(in the rows, 128 means zero)
Each row of numbers stands for one element and depends on some of the facts below. Use the named rows to name the rest.

Facts:
ψ: belongs to class; σ: uses; β: is of sort
ψ 41 <- noba,trofla,brufadar,vare,klobrek,gese,bubis,gitrel,bizon,brube,radrim,ligi,fusa,paskin,lipok,goze,festel,gabrus,feli,staskis,vufor,drolo,kleskun,mivom,teflaklam,debir,vustar,flibek,flesum,gekle,guplobrus,skigiro,pomil,rarek,getrar,fluzaki,nupel,restek,stuzol,pledrek,vagok,flidra,vanon,sivol,magrik,klozo,drukli,trikil,kesom,mefi,gustum,vumiple,dritrodres,flogi,kupam,tasta,dripla,klekoflal,traplebam,klusta,skoflir,bretrak,maplivor,fluskar
ψ 134 <- nitremes,mostak,plitek,fletrutro,gidrosem,vuvul,padrul,stefar,pleplil,trezos,fostu,pabrom,tralim,grole,nekotim,zukol,stosus,grigren,povu,ristis,gredriklon,stokla,dobrok,gukun,pibrom,nudal,pepes,daluk,plostu,plitrufle,foflur
ψ 831 <- skeron,festa,klumo,dutos,drosom,pako,tinak,sigrotol,flistor,neklu,niste,sira,breskes,ravenal,bregru,flalol,dozul,dutor,tretrik,zogrus,grofigral,damos,mimom,taso,lufo,zinin,bitros,trituk,ginur,fluzi,bubir,komi,dostin,kopleklos,fuflek,tropel,mesel,zanal,brenu,klesketren,zibrisem,gasem,stugi,rovin,figu,tupok,zirisin,pamar,drinam,fedal,gisok,rafedum,raple,stamudran,mupum
ψ 692 <- bripul,fomo,nere,skiles,kleski,bobrin,lames,drules,gridas,plapul,flugrol,stogar,gudro,tuplom,fikir,fupim,grugru,lasti,gimostol,tufli,buve,beri,kluklan,gitus,flebrok,klomul,genen,medimul,klimur,tegomim,zubrel,griplan,gruske,mebrin,pemon,plini
[skeron,kesom,rafedum] σ klesketren
[skeron,fostu] σ drukli
[skeron,flalol,sivol] σ dripla
[drosom] σ skiles
[vare] σ gimostol
[vare,teflaklam] σ genen
[vare,komi,buve] σ trituk
[vare,tretrik,rarek] σ griplan
[vare,bubis] σ stokla
[vare] σ figu
[pako] σ zibrisem
[pako,gekle,kesom] σ maplivor
[bubis,plapul] σ festa
[bubis] σ plini
[bubis,plitek] σ bregru
[bubis,niste,pepes,dritrodres] σ dutos
[bripul] σ tupok
[bizon,tretrik,mefi] σ bobrin
[bizon,kleskun,gasem] σ flogi
[bizon,flalol] σ restek
[bizon,beri] σ gidrosem
[plitek,magrik] σ fluzi
[plitek,stugi] σ zubrel
[plitek,tinak,zukol] σ fuflek
[nere,pleplil,komi,kluklan] σ pamar
[nere,nekotim,daluk] σ ristis
[nere,stamudran] σ tufli
[nere] σ vufor
[nere] σ lipok
[tinak] σ dozul
[fletrutro,nekotim] σ plitrufle
[fletrutro,brenu,kluklan] σ noba
[fletrutro] σ skigiro
[fletrutro] σ medimul
[fletrutro,stefar,sivol,mefi] σ bubir
[fletrutro,rarek] σ vustar
[ligi,bitros] σ plostu
[ligi,niste] σ nupel
[ligi,plapul,trikil] σ fupim
[niste] σ nudal
[niste,dritrodres] σ klusta
[breskes,magrik,mefi] σ grigren
[breskes,teflaklam,kupam] σ klimur
[breskes,pibrom] σ guplobrus
[flalol,povu,buve] σ mimom
[flalol,komi,vagok] σ flidra
[stefar,gekle] σ taso
[stefar] σ ravenal
[dutor] σ mebrin
[dutor] σ dostin
[pleplil,gabrus] σ fomo
[pleplil,trikil] σ fusa
[pleplil,traplebam] σ stuzol
[tretrik] σ zinin
[tretrik] σ klobrek
[tretrik,povu] σ kopleklos
[festel] σ flugrol
[festel,sivol,pepes,stamudran] σ pemon
[gabrus,buve] σ lames
[gabrus] σ grofigral
[gabrus] σ zanal
[staskis,stamudran] σ fikir
[staskis] σ raple
[staskis] σ sigrotol
[plapul] σ paskin
[fostu,beri] σ gredriklon
[fostu,zukol] σ tasta
[fostu,stamudran] σ neklu
[bitros] σ stogar
[bitros] σ padrul
[bitros,trikil,pepes] σ sira
[komi] σ flesum
[gekle] σ vanon
[gekle] σ flistor
[gekle,gasem] σ zirisin
[nekotim] σ damos
[zukol] σ gukun
[zukol,fluzaki] σ nitremes
[rarek,kupam] σ pledrek
[rarek,kesom] σ vumiple
[povu,fluzaki] σ stosus
[povu,fedal] σ feli
[povu] σ debir
[povu,vagok,traplebam] σ grugru
[fluzaki] σ klumo
[fluzaki,brenu] σ flibek
[buve,brenu] σ brube
[vagok,traplebam] σ tuplom
[vagok,trikil,traplebam] σ drinam
[brenu,fedal] σ bretrak
[brenu] σ trofla
[sivol] σ getrar
[sivol] σ foflur
[kluklan] σ kleski
[gasem,mefi] σ pomil
[gasem] σ tralim
[stugi] σ drolo
[stugi,kesom] σ zogrus
[magrik,gisok] σ mesel
[magrik] σ flebrok
[trikil,pepes] σ radrim
[trikil] σ brufadar
[trikil,gisok] σ mostak
[kesom,stamudran] σ ginur
[mefi] σ gese
[dritrodres] σ tegomim
[daluk] σ gustum
[daluk,stamudran] σ vuvul
[fedal] σ klekoflal
[rafedum] σ drules
[traplebam] σ gruske
[traplebam] σ gitus
[traplebam] σ tropel
[fluskar] σ rovin
[fluskar] σ pabrom
{noba,festa,klumo,tinak,gidrosem,niste,fusa,bregru,flalol,grofigral,drules,kleskun,flesum,buve,vagok,vanon,pibrom,zubrel,gisok,plitrufle,skoflir,bretrak} β e
{nitremes,trofla,dutos,bubis,gitrel,bripul,plitek,fomo,brube,nere,sigrotol,fletrutro,kleski,radrim,ligi,vuvul,bobrin,pleplil,tretrik,festel,gabrus,staskis,vufor,gridas,plapul,taso,fostu,zinin,pabrom,bitros,debir,trituk,tralim,vustar,grole,bubir,nekotim,guplobrus,kopleklos,zukol,fikir,fupim,rarek,fuflek,grugru,grigren,nupel,zanal,beri,sivol,gredriklon,stugi,magrik,gitus,drukli,figu,trikil,mefi,tupok,zirisin,nudal,pamar,vumiple,klimur,flogi,fedal,tasta,dripla,klusta,foflur,mebrin,stamudran,mupum} β a
{skeron,mostak,skiles,neklu,sira,dozul,dutor,lames,mivom,mimom,gudro,mesel,restek,pledrek,gasem,stokla,flebrok,rovin,gukun,genen,pepes,kupam,plostu,klekoflal,traplebam,gruske} β c
{drosom,brufadar,flistor,paskin,goze,zogrus,feli,trezos,flibek,komi,dostin,skigiro,povu,lasti,tufli,stuzol,kluklan,daluk,drinam,pemon,maplivor} β d
{vare,pako,klobrek,gese,bizon,padrul,breskes,ravenal,stefar,lipok,damos,drolo,flugrol,lufo,stogar,teflaklam,ginur,fluzi,gekle,tuplom,pomil,getrar,stosus,tropel,fluzaki,gimostol,brenu,flidra,ristis,klesketren,zibrisem,klozo,dobrok,klomul,medimul,kesom,gustum,tegomim,dritrodres,rafedum,griplan,raple,fluskar,plini} β b

Some rows with their names:
[115  90 201 123 147 122 126 120 124 139 128  50  98 137 128 141 126 121
  91 125 135 129  95 133 137  95 114 172 122 140] : grigren
[125 145  23 124 110 130 134 128 143 128 116 181 165 149 134 144 115 115
 107 139 124 101 146 115  97 121 133  62 114 100] : stokla
[121 135  21 125 101 129 126 125 143 131 116 183 154 141 126 136 110 113
 111 135 116 111 164 109 101 130 129  59 117 111] : gukun
[117 140  91 112 129 127 152 122 141 118 113 132 105 118 125 112 102 127
 112 125 155 121 160 111 112 108 120  98 116 122] : pomil
[143 108 210 142 135 122 118 110 119  99 133  78 127 124 132 138 108 129
 131 130 164 135 111 120 140 112 117 223 126 131] : gabrus
[120 110 213 124 139 124 131 114 118 129 122  49 101 136 117 156 114 142
 105 123 153 139 113 133 134 104 115 209 122 137] : dripla
[153 165  46 138 101 128 125 120 140  96 123 205 186 129 135 137  97 119
 135 142 151 113 163 100  99 136 138  86 117  99] : traplebam
[114 124  66 119 145 126 141 124 149 119 114 153 100 109 132 123 117 128
 137 122 151 144 150 115 121 118 110 109 118 131] : drules
[115 133  54 114 128 129 140 122 147 118 110 163 129 113 128 133 114 137
 140 132 153 148 135 120 122 115 110 111 119 119] : flugrol
[116 129  46 123 130 133 137 122 141 101 113 120 140 124 134 136 130 122
 141 139 165 140 141 120 109 112 111 134 117 115] : tuplom
[123 127  75 128 121 127 146 114 145 115 119 165 130 113 136 103  95 128
 145 124 151 133 134  97 127 122 117  75 121 120] : rafedum
[133 127  62 139 118 131 136 110 139  97 121 132 149 117 143 101 107 112
 150 128 166 131 140  96 116 126 115 103 122 122] : brenu
[122 119  76 136 134 125 146 119 146 103 124 170 120 114 146  98 110 125
 148 123 157 118 132 103 129 120 116  91 118 124] : tinak
[103  87 196 136 144 126 138 114 119 127 133  66 114 143 119 140 124 143
 113 122 140 128  95 130 146 101 111 174 119 137] : fuflek
[108 100 204 128 143 130 136 113 122 143 127  38 108 141 117 147 119 146
 106 116 145 140  94 132 135 106 110 161 121 143] : bubir
[127 121  55 150 122 123 112 117 138 111 131 227 142 129 130 162 122 143
 127 124 104  95 164 102 106 144 138  53 112 124] : drosom
[105 122  72 123 129 131 159 122 143 116 119 144 128 131 129 107 112 131
 125 127 145 114 127 114 124 105 118  81 114 117] : fluzi

Rows to name:
No name comes twice in this set of rows, the named rows included.
[119 119  79 130 131 122 148 123 142  94 119 166 106 119 134 110 112 133
 138 126 155 114 158 112 128 119 120 144 117 120] : skoflir
[122  94 198 126 139 122 125 116 123 143 122  60 101 134 132 149 115 129
 107 123 139 141  93 129 142 106 114 195 126 138] : foflur
[120 150  65 129 143 125 115 124 144 138 114 204 131 129 125 208 137 158
 118 126 113 126 156 122  95 137 131  78 111 119] : pemon
[120  79 177 134 132 118 121 117 121 118 132  75 103 130 129 134 119 124
 116 128 131 131 107 128 152 107 111 200 126 138] : grole
[146 144  78 155 137 127 110 113 139 117 125 195 161 129 144 173 123 135
 131 123 132 104 149  94  90 148 140  63 114 121] : komi
[143 155  41 134 100 123 127 124 146 125 117 232 182 134 141 140 102 125
 131 143 128 109 136 106 111 131 132  72 120  95] : pepes
[129 139 100 124 137 122 143 121 145 106 119 160  98 102 142 104 100 123
 128 121 164 121 157 101 118 116 120 110 117 126] : kleskun
[128 127  82 144 134 124 154 121 148 100 121 195 142 118 156 112 110 140
 158 128 159 111 107 105 138 119 116 109 118 109] : niste
[134 104 216 136 133 119 130 105 125 130 129 106 127 121 130 138  97 152
 140 119 152 149  86 114 155 123 112 176 128 139] : stamudran
[140 107 203 134 144 120 105 110 125 117 128  86 128 107 132 149 111 139
 142 127 160 170 101 122 144 121 108 200 129 142] : nere
[119 115  65 117 132 129 143 121 144 132 104 134  98 130 142 122 117 115
 128 121 148 130 142 112 118 124 116 133 120 127] : plitrufle
[138 136  76 129 115 126 135 116 140  86 121 149 129 113 138  98 100 112
 138 135 172 127 160  99 117 119 122 126 119 118] : fluzaki

Now the same elements, written a new way:
Some rows with their names:
[132 142 108  97 154 159  65 123 151 206 102 127 124 139  79 140 155 122
 138 159 146 109 117 120 100 139 159 112] : pleplil
[100 103 117 106 107 119  78 146  57 144 145 124 102  47 141 118 122 207
  41  38 139 127 150 118 197  99 175 132] : drosom
[134 144 113 127 128 172  93 122 162 149 118 163 151 143 116 131 133 107
 121 130 124 121 115 128 109 145 131  89] : vufor
[182 106 107 109  96 145 105 179 107 171 165  79 141 140 108 166 158  87
 111 164 134 113 147 128 160 146 182  91] : pako
[182  59  96  88 156 152  82 161 128 108 159 107 165 129  90 187 150 107
 108 155 103 134 145 110 124 149 121  84] : tuplom
[102 106 127 140 166 121  97 109 133  94 166 142 105 113 126 113 129 198
 116 117  70  92 135 114 109 118 179  95] : noba
[180  85 107 115 132 149 118 151 118 112 164 117 169 147  92 163 149  87
 101 141 116 131 142 120 161 151 162  72] : getrar
[125 140  92 122 139 172 116 121 154 178 108 143 149 142 114 141 142 113
 123 137 126 131 120 131 114 155  80  91] : grole
[ 96  84 115 115 140 123  97 120  69  94 146 163 132  62 128 112 111 199
  31  14 125 144 146 110 205 102 148 114] : paskin
[115  89 131 154 100 142 150 136 155 160 115 114 151 121 137 137 110 176
 136 121  85  88 128 109  85 136 106 101] : dozul
[112  85 129 137 110 141 149 126 164 144 127 115 163 127 162 133 117 186
 138 118 101 100 134  97  60 132  65 103] : flebrok
[102  82 130  80 130 116  30 138  62 141 138 133  91  46 124 127 128 212
  57  52 108 115 142 112 194  90 219 136] : komi
[105  96 121 142 171 123 102 108 137  83 163 139 113 108 122 115 126 199
 112 113  73  97 137 114 101 121 166  93] : flesum
[137 144 110 130 131 172 101 121 164 156 117 154 156 143 118 130 131 105
 114 125 133 125 118 131 103 146 118  89] : gitrel
[121  92 134 145  98 138 151 117 162 169 136 119 175 153 164  99 127 208
 133  87  96  86 130  99  73 148 123  96] : pledrek
[135 131  96 127 116 178  92 145 157 167 110 144 144 128 125 150 127 113
 120 141 104 121 116 138 107 153 102  96] : zanal
[133 192 117 136 117 159 108 134 154 179 122 141 128 145  82 119 136  83
 119 148 203 112 123 122 116 133 150 107] : festel

Rows to name:
No name comes twice in this set of rows, the named rows included.
[134 123 113 104 131 176  45 139 158 169 103 154 129 133  99 157 134 121
 137 156  75 101 105 128 111 141 157 104] : pamar
[131 194 129 132 105 156 108 127 152 189 124 132 126 145 113 120 142  75
 122 150 195 111 124 130 113 127 158 102] : sivol
[149 158 100 126 162 163  81 129 162 166 106 134 139 126  42 131 133 105
 112 136 205 111 125 114  89 140 163 117] : trikil
[117 100 129 123 201 110  62 108 137 112 152 112  90  92  88 119 134 198
 120 129 116  82 143 110  72 105 231 113] : vagok
[104 101  90 160 165 130 122 138 129  98 154 129 108  88 102 129 113 205
 101 120  90  95 142 119 107 137 136 106] : festa
[121  83 121 153 105 142 145 138 157 167 117 107 157 121 143 132 114 188
 134 113  93  87 130 109  77 142 106 103] : mesel
[121 107 137 144 100 132 134 141 153 189 116  88 136 119 136 128 120 174
 142 131 127  78 133 108  70 126 150 115] : dutor
[172  89  99 118  99 154 120 180 109 131 164 112 152 141 105 176 145  88
 107 159  92 123 138 127 181 157 144  79] : ginur
[142 132 106 115 135 171 100 118 172 167 120 106 157 114 181 149 133 100
 114 137 143 145 134 142  52 142  56  91] : bobrin
[134 100 147 148 117 124 142 121 164 201 113  37 143  81 181 139 117 149
 131 127 150 101 152 133  21 114 135 104] : gasem
[111  83 136 128 121 139 129 122 166 139 121 117 154 126 149 142 117 181
 145 127  88  94 130  96  60 120  87 104] : lames
[106 127 111 147 136 119 108 140 121 135 163 104  88  98 128 113 132 199
 114 129 113  83 146 122 103 126 176 116] : tinak
[174  84  92 105 127 154 114 170 120 109 166 112 164 140  97 176 145  94
 103 154 119 135 145 110 147 150 105  83] : flugrol

Now the same elements, written a new way:
Known rows:
[169 128 116 122 119 115 149 126 147 111 134 106 122 117 105] : bubis
[150 117 105 135 119 107  96 165 120 121 141 112 145 141 133] : zukol
[135 142  91 135 127 139 142 128 150 137 175 109 122 121 150] : flalol
[153 149 105 135 107 147 178 143 159 124 169 119 111 119 107] : niste
[166 107 154 126 138 108 147 139 114 119 126 119 125 115  96] : dritrodres
[143 128 102 138 140 120 119 109 149 130 146 107 105 108 133] : vagok
[143 142 121 131 118  90 132 152 122 129 138 131 136 111 137] : bripul
[148 106 137 125 119 114 143 147  95 132 155  99 161 122 122] : pako
[ 53 115 140 131 130 126 125 129 114 147 128 155 137 141 152] : pamar
[ 69 103 122 130 136 101 118 101 115 133 136 157 127 126 134] : vufor
[198 144 129 116 122  99 189 152 111 119 130 150 143 121 143] : klomul
[189 119 126 123 128 115 161 159 105 112 134 145 139 149 126] : dobrok
[184 139  87 129 111 127 115 117  97 132 136 124 110 148 119] : trezos
[126 148  95 117 117 111 163 131 123 127 121 150 133 123 179] : bobrin
[ 84 136 137 124 102 141 176 146 125 122 118 146 131 135 131] : dutos
[ 92 171  72 128 104 116 135 129 133 124 119 133 122 103 155] : flebrok
[160 118 120 108 112 127 201 135 108 127 148 136 154 132 142] : ravenal

Rows to name:
No name comes twice in this set of rows, the named rows included.
[154  98 151 129 148 120 121 157 103 147 145  96 155 125 143] : brenu
[168 126 118 121 125 118 169 120 105 111 137 195 142 163 137] : ristis
[139 148 123 129 119 154 144 112 112 152 125 150  97 145 141] : drinam
[194 133  94 124 112 132 141  91 102 136 141 120 102 126 111] : goze
[ 63 120 136 134 116 116 135 135 112 139 146 140 148 137 126] : sigrotol
[192 141 132 113 140 116 195 145 119 127 112 182 129 136 167] : tuplom
[165 154  68 135 112 128 136 127 136 110 156 116 122 132 148] : pibrom
[117 117 124 137 132 123  95  82  89 155 105 139  93 124 121] : stuzol
[141 150 101 143 144 107 107 135 133 143 153 104 121 108 164] : buve
[ 63 129  98 137 117 119  91  95 134 122 130 125 111 104 131] : mivom
[110 163 132 124 113 108 158 151 124 121 112 163 114 125 144] : fupim
[108 163  84 133 115 111 159 106 125 129 151 148 123 116 159] : drules
[207 132  90 133 118 112 102 120 108 139 168 150 117 151 105] : daluk

